Below are the code and all the weights of a small trained network. Each question names an input and a target symbol and asks about switching units off, where a switched-off unit gives its printed mean instead of its output.

import numpy as np


def w(rows, s, z=0):
    codes = np.array(rows[::2]) - 128.0
    scale = np.full(codes.shape[1], s)
    scale[-1] = z or s
    return codes * scale


def norm(h):
    return h / np.sqrt((h * h).mean(-1, keepdims=True) + 1e-5)


def f(y):
    return np.maximum(y, 0)


def softmax(a):
    e = np.exp(a - a.max(-1, keepdims=True))
    return e / e.sum(-1, keepdims=True)


def log_softmax(a):
    a = a - a.max(-1, keepdims=True)
    return a - np.log(np.exp(a).sum(-1, keepdims=True))


def net(x, mask):
    ids = ['ΓΔΞΣΨαβεζηλμπφω'.index(c) for c in x.split()]
    T = len(ids)
    res = E[ids] + P[:T]
    q, k, v = (norm(res) @ M[0].T for M in (Q, K, V))
    z = softmax(np.where(np.tri(T) > 0, q @ k.T / 4**0.5, -1e9)) @ v
    res = res + np.where(mask[0], z, O[0][:, -1]) @ O[0][:, :-1]
    y = f(norm(res) @ A[0][:, :-1].T + A[0][:, -1])
    res = res + np.where(mask[1:17], y, B[0][:, -1]) @ B[0][:, :-1]
    return log_softmax(norm(res)[-1] @ U[:, :-1].T + U[:, -1])


Q, K, V, O, A, B = {}, {}, {}, {}, {}, {}
E = w([
[101,152,116,26,137,92,130,147,154,84],'Γ',
[168,67,111,93,57,200,43,200,54,169],'Δ',
[144,119,70,74,51,149,102,185,87,96],'Ξ',
[120,113,132,90,171,152,109,140,143,146],'Σ',
[127,119,136,94,174,167,140,143,121,138],'Ψ',
[48,120,153,3,80,132,188,66,58,187],'α',
[135,125,123,78,180,163,133,137,119,132],'β',
[124,146,84,103,181,128,131,148,114,171],'ε',
[11,141,147,117,127,120,103,104,96,65],'ζ',
[121,124,44,122,133,174,102,53,138,118],'η',
[109,135,102,163,146,137,136,144,178,169],'λ',
[43,26,161,159,97,33,133,222,129,147],'μ',
[159,133,148,150,138,170,156,114,167,126],'π',
[151,147,155,173,154,112,113,129,106,119],'φ',
[181,155,128,127,138,108,107,113,159,143],'ω',
],0.0063)
P = w([
[151,4,125,84,206,54,178,136,141,108],'0',
[163,46,102,106,159,101,159,179,130,89],'1',
[146,66,107,115,184,88,184,121,134,123],'2',
[173,86,97,127,142,133,146,175,130,110],'3',
[144,97,128,117,175,119,155,104,125,146],'4',
[159,116,115,126,132,149,127,173,122,128],'5',
[120,128,144,115,161,139,143,104,124,157],'6',
[136,144,130,121,118,170,111,162,118,140],'7',
[94,158,151,120,149,158,134,93,116,161],'8',
[107,180,131,114,107,190,108,159,109,131],'9',
[67,194,154,108,127,182,114,92,108,153],'10',
[87,210,136,115,87,205,87,153,97,121],'11',
],0.0037)
Q[0] = w([
[168,22,225,163,85,42,187,3,98,109],'h0',
[219,161,138,132,235,242,171,170,227,173],'h0',
[31,182,175,63,199,175,110,13,125,175],'h0',
[118,104,94,172,193,86,211,87,170,165],'h0',
],0.0062)
K[0] = w([
[135,62,126,110,172,90,141,127,119,145],'h0',
[152,255,144,156,130,139,96,126,131,143],'h0',
[86,208,137,125,143,146,140,63,123,161],'h0',
[151,118,171,162,161,98,139,72,167,136],'h0',
],0.0094)
V[0] = w([
[75,99,149,77,162,154,203,187,3,138],'h0',
[107,70,44,70,119,48,88,136,159,208],'h0',
[169,141,109,65,115,234,139,39,171,97],'h0',
[218,208,118,70,206,87,82,126,42,155],'h0',
],0.0034)
O[0] = w([
[141,113,154,220,78,135,67,67,113,189,149],'h0',
[112,242,205,120,67,163,72,160,102,119,137],'h0',
[220,76,135,151,166,4,134,212,98,166,117],'h0',
[120,118,150,176,28,41,86,95,197,44,251],'h0',
],0.0041,0.0028)
A[0] = w([
[91,154,145,189,180,134,166,120,125,69,194],'n0',
[159,148,78,104,153,184,107,50,111,156,106],'n1',
[111,138,20,111,180,129,152,143,111,122,77],'n2',
[123,229,170,99,157,185,149,141,96,103,2],'n3',
[97,138,159,134,122,167,103,78,141,61,122],'n4',
[131,79,3,80,116,152,150,42,184,114,24],'n5',
[113,184,189,231,127,128,101,110,95,34,77],'n6',
[88,61,136,77,157,132,148,168,103,135,113],'n7',
[112,171,125,29,77,59,211,139,186,89,64],'n8',
[166,87,156,142,111,65,98,104,135,146,116],'n9',
[99,100,108,179,131,136,116,157,141,195,107],'n10',
[146,89,86,134,29,112,160,133,64,93,51],'n11',
[193,134,132,93,136,41,118,146,90,114,87],'n12',
[162,133,115,101,159,142,148,155,139,144,168],'n13',
[138,95,142,142,105,129,87,167,118,148,138],'n14',
[60,134,135,86,123,56,198,163,162,60,68],'n15',
],0.0052,0.002)
B[0] = w([
[149,167,140,108,102,101,54,115,65,136,219],'n0',
[101,119,148,178,96,114,146,161,165,81,170],'n1',
[172,81,150,105,142,129,120,91,142,148,173],'n2',
[114,134,156,189,143,212,107,112,141,187,147],'n3',
[149,132,100,130,164,91,135,122,100,153,211],'n4',
[23,82,66,85,107,138,57,121,140,160,194],'n5',
[163,148,131,168,142,78,87,2,108,138,254],'n6',
[159,158,121,149,86,87,139,116,165,132,168],'n7',
[242,166,77,87,34,189,138,182,191,131,218],'n8',
[132,151,100,109,123,192,139,152,100,108,195],'n9',
[153,97,147,131,119,113,156,124,114,71,164],'n10',
[95,159,144,146,200,74,151,147,140,159,154],'n11',
[64,154,95,161,118,154,144,119,128,135,192],'n12',
[99,150,128,141,124,102,127,133,113,150,170],'n13',
[105,125,128,116,161,121,161,102,122,97,163],'n14',
[227,170,108,164,90,141,115,168,185,66,200],'n15',
],0.0057,0.0042)
U = w([
[30,44,47,96,94,128,60,101,173,166,175],'Γ',
[178,29,174,101,111,170,66,201,13,120,101],'Δ',
[51,214,74,140,183,42,173,228,69,119,121],'Ξ',
[123,143,151,37,31,105,225,86,92,211,70],'Σ',
[94,139,155,124,95,120,117,148,83,143,28],'Ψ',
[198,180,123,167,150,65,58,20,61,103,162],'α',
[96,185,197,210,169,209,105,168,168,232,122],'β',
[225,197,86,112,23,143,114,184,198,109,165],'ε',
[81,149,84,106,151,229,189,102,36,30,131],'ζ',
[111,146,225,2,210,113,81,140,152,73,106],'η',
[96,143,151,171,187,191,137,133,135,106,162],'λ',
[77,75,222,221,58,42,166,166,174,39,121],'μ',
[152,58,160,117,145,166,198,100,93,62,136],'π',
[201,53,107,127,203,37,201,165,147,228,193],'φ',
[120,122,134,134,120,119,142,138,122,138,3],'ω',
],0.0071,0.0029)

Each question gives the input, a string of symbols that net reads in full, and the target symbol t.
The units are the heads (4 rows each of Q, K, V and O) and the neurons (one row each of A and B). Each row of codes is followed by its name. A weight is (code - 128) times the scale printed after its matrix; where a second scale follows, it is the last column's (O, A, B and U).
mask holds one flag per unit, heads first, then neurons. A switched-off unit (its flag False) gives its mean, the last column of its rows in O or B, instead of its output. The means were averaged over made-up inputs and are rounded, as every weight is.
A unit's drop is (log p(t) with every unit on - log p(t) with that unit switched off) / (log p(t) with every unit on - log p(t) with every unit switched off).
The circuit of an input: a set's keep is (log p(t) with only the set's units on - log p(t) with every unit switched off) / (log p(t) with every unit on - log p(t) with every unit switched off). Starting from the 12 units with the biggest drops (on a tie, the unit counted first), units are removed one at a time, each time the one whose removal leaves the highest keep (on an exact tie, the one counted first), for as long as the keep stays at least 0.8.
circuit, biggest first: the units of the circuit, biggest drop first
unit that matters most: the unit with the biggest drop
k most important neurons: the k neurons with the biggest drops, biggest first
drop when u is switched off: that unit's drop, to one decimal
input η Ψ Ψ φ λ, target Γ: unit that matters most : n5
input ω ζ φ φ ω λ Γ Σ, target β: circuit, biggest first : [h0, n3, n8]
input μ ζ π β β α ε Σ, target α: circuit, biggest first : [n8, n5]
input Ξ η λ Ξ ε, target β: circuit, biggest first : [h0, n3, n6]
input Ψ φ π φ Σ ε ω Σ Γ α β λ, target β: circuit, biggest first : [h0, n8, n3]
input Γ β Σ, target ζ: 2 most important neurons : [n9, n6]
input λ ω π α ε, target φ: circuit, biggest first : [n2, n6, n0]
input λ Ξ ε, target β: circuit, biggest first : [h0, n3]
input μ π λ Ψ, target φ: 2 most important neurons : [n8, n7]
input α Γ Σ β, target ζ: 3 most important neurons : [n14, n6, n8]
input η Σ φ λ φ φ Σ, target Γ: circuit, biggest first : [h0, n5]
input λ φ φ λ Γ η ε Σ, target Ξ: 2 most important neurons : [n8, n6]
input Σ Ξ Σ, target η: 4 most important neurons : [n6, n8, n12, n15]
input Γ μ α λ π λ Γ λ η Ψ, target β: circuit, biggest first : [n3]
input β Δ Γ Γ π ω Σ, target ε: drop when n5 is switched off : 0.0
input ζ ω λ β φ λ λ β, target β: drop when n3 is switched off : 0.2
input μ ω ω α α λ Σ, target β: drop when h0 is switched off : 0.7
input φ λ φ Ψ φ λ π Σ λ η α Σ, target Ξ: 2 most important neurons : [n6, n8]
input φ φ φ φ φ λ λ, target Γ: 2 most important neurons : [n5, n6]
input λ φ β Σ β, target ζ: most important neuron : [n9]
